Below is a small trained network, with its code and all its weights. Each question gives an input and a class and asks what happens when units are switched off, that is, made to give their printed mean instead of their output.

import numpy as np


def w(rows, s, z=0):
    codes = np.array(rows[::2]) - 128.0
    scale = np.full(codes.shape[1], s)
    scale[-1] = z or s
    return codes * scale


def norm(h):
    return h / np.sqrt((h * h).mean(-1, keepdims=True) + 1e-5)


def f(y):
    return y / 2 * (1 + np.tanh(0.7978845608 * (y + 0.044715 * y**3)))


def log_softmax(a):
    a = a - a.max(-1, keepdims=True)
    return a - np.log(np.exp(a).sum(-1, keepdims=True))


def net(x, mask):
    res = np.array(x, float).reshape(1, 3) / 4 @ E
    u = 0
    for l in range(2):
        y = f(norm(res) @ A[l][:, :-1].T + A[l][:, -1])
        res = res + np.where(mask[u : u + 8], y, B[l][:, -1]) @ B[l][:, :-1]
        u += 8
    return log_softmax(norm(res)[-1] @ U[:, :-1].T + U[:, -1])


A, B = {}, {}
E = w([
[123,135,78,101,133,152,110,141,135,131],'x0',
[57,182,241,48,34,226,120,52,157,152],'x1',
[71,155,104,241,117,248,120,173,137,168],'x2',
],0.011)
A[0] = w([
[109,140,119,252,121,214,123,131,123,137,189],'0.n1',
[148,122,103,116,136,15,117,132,131,128,236],'0.n2',
[188,101,124,235,130,178,59,132,153,109,49],'0.n3',
[134,145,135,177,115,104,111,129,140,133,180],'0.n4',
[118,146,216,15,76,157,99,85,145,136,62],'0.n5',
[104,146,97,223,141,129,146,137,134,134,121],'0.n6',
[93,155,195,139,99,239,120,98,140,130,25],'0.n7',
[121,136,109,86,138,85,160,128,125,129,251],'0.n8',
],0.012,0.0033)
B[0] = w([
[78,110,91,181,177,239,180,183,86,162,251],'0.n1',
[206,103,209,179,81,229,63,110,125,116,219],'0.n2',
[80,155,123,125,163,63,157,186,79,102,190],'0.n3',
[137,135,83,93,177,165,125,152,173,109,148],'0.n4',
[19,139,34,50,169,69,215,153,54,107,242],'0.n5',
[87,112,99,34,140,57,221,106,108,120,199],'0.n6',
[238,112,244,192,19,161,9,92,185,158,230],'0.n7',
[123,121,105,79,145,141,21,116,137,97,171],'0.n8',
],0.011,0.014)
A[1] = w([
[191,125,136,139,138,146,53,103,167,119,109],'1.n1',
[95,160,119,57,134,3,172,95,146,121,29],'1.n2',
[156,154,150,197,82,153,97,108,205,179,34],'1.n3',
[228,116,174,153,96,73,78,103,174,108,252],'1.n4',
[154,119,85,86,154,57,116,125,139,118,189],'1.n5',
[134,96,148,183,120,137,121,151,150,158,21],'1.n6',
[107,135,142,130,158,170,177,110,143,133,229],'1.n7',
[103,133,86,161,187,60,215,165,150,167,154],'1.n8',
],0.023,0.0015)
B[1] = w([
[140,83,129,118,166,110,127,127,205,106,236],'1.n1',
[110,253,80,39,142,106,65,104,74,50,216],'1.n2',
[124,82,218,97,93,153,173,147,81,165,220],'1.n3',
[123,120,112,89,161,124,100,133,203,116,237],'1.n4',
[119,135,195,111,99,128,129,117,165,163,170],'1.n5',
[115,140,114,87,87,88,126,80,113,110,184],'1.n6',
[160,120,135,119,142,88,109,126,155,115,183],'1.n7',
[133,66,48,185,135,162,185,105,89,67,248],'1.n8',
],0.022,0.016)
U = w([
[161,69,143,82,174,131,85,136,253,112,171],'0',
[136,201,128,198,126,120,85,161,143,228,10],'1',
[130,212,142,183,109,99,144,175,171,187,4],'2',
[94,250,118,38,109,107,77,109,85,106,198],'3',
[125,60,68,189,147,176,199,145,95,110,231],'4',
[158,168,141,174,130,112,105,120,126,195,9],'5',
[132,197,121,198,115,118,77,153,148,229,7],'6',
[109,99,233,119,36,190,168,138,65,204,182],'7',
],0.013,0.004)

Each question gives the input, the list of numbers given to net, and the class t.
The units are the neurons (one row each of A and B). Each row of codes is followed by its name. A weight is (code - 128) times the scale printed after its matrix; where a second scale follows, it is the last column's (A, B and U).
mask holds one flag per neuron, layer by layer. A switched-off neuron (its flag False) gives its mean, the last column of its row in B, instead of its output. The means were averaged over made-up inputs and are rounded, as every weight is.
A unit's drop is (log p(t) with every unit on - log p(t) with that unit switched off) / (log p(t) with every unit on - log p(t) with every unit switched off).
top k neurons: the k neurons with the biggest drops, biggest first
drop when u is switched off: that unit's drop, to one decimal
input [1,1,-7], class 3: top 2 neurons => [0.n5 0.n7]
input [-2,3,0], class 3: top 2 neurons => [0.n5 0.n2]
input [-7,1,8], class 7: top 2 neurons => [0.n7 0.n5]
input [-1,1,0], class 3: top 2 neurons => [0.n5 0.n1]
input [-5,-8,0], class 0: top 3 neurons => [0.n5 0.n1 0.n2]
input [0,3,-2], class 3: top neuron => [0.n5]
input [4,3,1], class 7: top 2 neurons => [0.n7 0.n5]
input [2,1,2], class 7: top 2 neurons => [0.n7 0.n1]
input [1,2,3], class 7: drop when 0.n7 is switched off => 1.7
input [-6,8,3], class 7: drop when 0.n7 is switched off => 1.4
input [-4,8,8], class 7: drop when 1.n4 is switched off => 0.0
input [-4,4,5], class 7: drop when 0.n7 is switched off => 2.4
